Here is a tiny trained network, its code and every weight. The questions are about switching its units off for an input and a target symbol, where a switched-off unit gives its printed mean instead of its output.

import numpy as np


def w(rows, s, z=0):
    codes = np.array(rows[::2]) - 128.0
    scale = np.full(codes.shape[1], s)
    scale[-1] = z or s
    return codes * scale


def f(y):
    return y / 2 * (1 + np.tanh(0.7978845608 * (y + 0.044715 * y**3)))


def softmax(a):
    e = np.exp(a - a.max(-1, keepdims=True))
    return e / e.sum(-1, keepdims=True)


def log_softmax(a):
    a = a - a.max(-1, keepdims=True)
    return a - np.log(np.exp(a).sum(-1, keepdims=True))


def net(x, mask):
    ids = ['αβγδεζθλμπσφψ'.index(c) for c in x.split()]
    T = len(ids)
    res = E[ids] + P[:T]
    u = 0
    for l in range(2):
        r = res
        for j in range(3):
            rows = slice(2 * j, 2 * j + 2)
            q, k, v = (r @ M[l][rows].T for M in (Q, K, V))
            z = softmax(np.where(np.tri(T) > 0, q @ k.T / 2**0.5, -1e9)) @ v
            o = O[l][rows]
            res = res + np.where(mask[u + j], z, o[:, -1]) @ o[:, :-1]
        u += 3
        y = f(res @ A[l][:, :-1].T + A[l][:, -1])
        res = res + np.where(mask[u : u + 4], y, B[l][:, -1]) @ B[l][:, :-1]
        u += 4
    return log_softmax(res[-1] @ U[:, :-1].T + U[:, -1])


Q, K, V, O, A, B = {}, {}, {}, {}, {}, {}
E = w([
[118,143,174,111],'α',
[80,207,89,189],'β',
[5,94,21,122],'γ',
[148,169,112,147],'δ',
[189,149,138,105],'ε',
[79,122,157,72],'ζ',
[89,89,87,119],'θ',
[40,60,90,103],'λ',
[168,168,135,178],'μ',
[70,153,190,50],'π',
[142,166,141,123],'σ',
[109,76,96,79],'φ',
[148,128,183,46],'ψ',
],0.017)
P = w([
[172,152,115,36],'0',
[103,157,164,74],'1',
[107,134,141,59],'2',
[119,107,134,52],'3',
[56,125,98,125],'4',
[104,111,127,37],'5',
[43,139,79,121],'6',
[146,64,154,71],'7',
[2,85,85,150],'8',
[39,47,88,81],'9',
[61,96,142,85],'10',
],0.0074)
Q[0] = w([
[12,189,117,236],'L0H0',
[96,55,55,251],'L0H0',
[178,172,78,98],'L0H1',
[254,146,130,219],'L0H1',
[170,201,134,117],'L0H2',
[12,76,170,151],'L0H2',
],0.0079)
K[0] = w([
[154,91,166,126],'L0H0',
[91,124,132,128],'L0H0',
[81,116,91,116],'L0H1',
[149,169,195,84],'L0H1',
[105,105,9,102],'L0H2',
[149,113,116,142],'L0H2',
],0.013)
V[0] = w([
[24,142,116,255],'L0H0',
[157,209,80,205],'L0H0',
[64,43,92,182],'L0H1',
[64,114,107,55],'L0H1',
[82,83,87,92],'L0H2',
[66,187,28,133],'L0H2',
],0.009)
O[0] = w([
[52,166,123,108,62],'L0H0',
[55,120,30,231,79],'L0H0',
[211,162,148,180,176],'L0H1',
[178,87,254,196,254],'L0H1',
[109,75,209,187,156],'L0H2',
[95,74,138,188,167],'L0H2',
],0.0078,0.007)
A[0] = w([
[205,86,255,181,254],'L0N0',
[58,107,85,41,134],'L0N1',
[148,159,146,90,98],'L0N2',
[160,237,128,216,201],'L0N3',
],0.0083,0.0065)
B[0] = w([
[70,112,55,126,254],'L0N0',
[125,168,78,234,133],'L0N1',
[98,208,117,197,129],'L0N2',
[131,29,182,3,146],'L0N3',
],0.0065,0.02)
Q[1] = w([
[189,175,140,158],'L1H0',
[118,154,149,146],'L1H0',
[89,47,106,160],'L1H1',
[140,9,85,141],'L1H1',
[226,130,89,123],'L1H2',
[198,198,140,150],'L1H2',
],0.014)
K[1] = w([
[112,148,123,186],'L1H0',
[120,109,145,169],'L1H0',
[91,99,84,145],'L1H1',
[96,99,120,121],'L1H1',
[165,110,172,169],'L1H2',
[82,86,250,150],'L1H2',
],0.017)
V[1] = w([
[156,107,30,187],'L1H0',
[1,198,197,101],'L1H0',
[100,130,132,148],'L1H1',
[32,56,91,132],'L1H1',
[125,226,22,199],'L1H2',
[112,85,110,246],'L1H2',
],0.0085)
O[1] = w([
[77,195,149,105,106],'L1H0',
[254,124,102,135,133],'L1H0',
[148,209,80,132,141],'L1H1',
[167,229,169,96,244],'L1H1',
[117,191,58,153,124],'L1H2',
[126,199,162,96,89],'L1H2',
],0.011)
A[1] = w([
[99,143,135,153,211],'L1N0',
[92,121,103,254,6],'L1N1',
[199,230,134,100,2],'L1N2',
[141,76,187,126,99],'L1N3',
],0.0071,0.0045)
B[1] = w([
[138,167,88,120,182],'L1N0',
[119,164,135,114,107],'L1N1',
[69,34,103,234,254],'L1N2',
[254,175,107,137,219],'L1N3',
],0.0091,0.0042)
U = w([
[126,138,102,101,167],'α',
[128,171,104,196,169],'β',
[75,135,237,202,58],'γ',
[106,213,87,47,209],'δ',
[3,71,131,97,254],'ε',
[161,170,120,103,81],'ζ',
[108,197,161,60,117],'θ',
[150,243,180,72,59],'λ',
[139,233,51,41,162],'μ',
[204,188,86,134,14],'π',
[102,160,95,69,170],'σ',
[76,139,190,61,107],'φ',
[109,68,128,172,62],'ψ',
],0.0064,0.0039)

Each question gives the input, a string of symbols that net reads in full, and the target symbol t.
The units are the heads (2 rows each of Q, K, V and O) and the neurons (one row each of A and B). Each row of codes is followed by its name. A weight is (code - 128) times the scale printed after its matrix; where a second scale follows, it is the last column's (O, A, B and U).
mask holds one flag per unit, layer by layer, with each layer's heads first. A switched-off unit (its flag False) gives its mean, the last column of its rows in O or B, instead of its output. The means were averaged over made-up inputs and are rounded, as every weight is.
A unit's drop is (log p(t) with every unit on - log p(t) with that unit switched off) / (log p(t) with every unit on - log p(t) with every unit switched off).
The circuit of an input: a set's keep is (log p(t) with only the set's units on - log p(t) with every unit switched off) / (log p(t) with every unit on - log p(t) with every unit switched off). Starting from the 12 units with the biggest drops (on a tie, the unit counted first), units are removed one at a time, each time the one whose removal leaves the highest keep (on an exact tie, the one counted first), for as long as the keep stays at least 0.8.
circuit, biggest first: the units of the circuit, biggest drop first
most important unit: the unit with the biggest drop
top k neurons: the k neurons with the biggest drops, biggest first
which heads matter: for each layer, one digit per head in row order, 1 if its drop is at least 0.15 and else 0, layers parted by /
input μ δ μ ε, target μ: circuit, biggest first : (L0H1 L1H2)
input ε γ σ, target ε: circuit, biggest first : (L1H0 L0H2 L0N0)
input γ ε λ π, target γ: which heads matter : 011 / 010
input γ α δ γ ζ, target γ: most important unit : L1N2
input β γ μ δ ψ σ α θ θ, target β: circuit, biggest first : (L1N2 L0H0 L1H2 L1H1)
input λ λ π, target λ: top 3 neurons : (L0N0 L1N3 L0N1)
input ε μ μ π γ ψ β δ, target ε: which heads matter : 101 / 100
input λ λ β, target λ: circuit, biggest first : (L1H2 L0H2 L1H1)
input γ θ β ζ λ λ λ σ δ φ δ, target γ: which heads matter : 001 / 011
input λ γ α, target λ: which heads matter : 111 / 011
input π δ α γ π λ, target π: circuit, biggest first : (L1H0 L0H1)
input β β δ μ β γ δ γ λ φ, target β: circuit, biggest first : (L1N2 L0H0 L1H1 L1H2)
input β λ ζ β β σ π δ ζ μ φ, target β: top 2 neurons : (L1N2 L0N1)
input ε δ ε ζ, target ε: circuit, biggest first : (L1H1 L1H0 L0H0)
input β μ λ, target β: top 2 neurons : (L1N2 L0N1)
input ε ε β, target ε: most important unit : L0N0
input ε σ α, target ε: top 2 neurons : (L0N0 L1N3)
input γ ε λ π α β γ α, target γ: top 3 neurons : (L1N2 L0N0 L1N3)
input β σ ζ β μ β ε β ε, target β: which heads matter : 111 / 111
input ε λ π, target ε: circuit, biggest first : (L1H1)
input ε μ ζ λ β γ δ, target ε: circuit, biggest first : (L0H2 L0H0 L1H0 L0N3)
input γ μ ε β, target γ: circuit, biggest first : (L1N2 L0H2 L1H1 L1H2)
input β μ σ α, target β: circuit, biggest first : (L1N2 L0H0 L1H2)
input ε ε β σ λ φ σ, target ε: circuit, biggest first : (L0H2 L1H0 L0H0 L0N3)
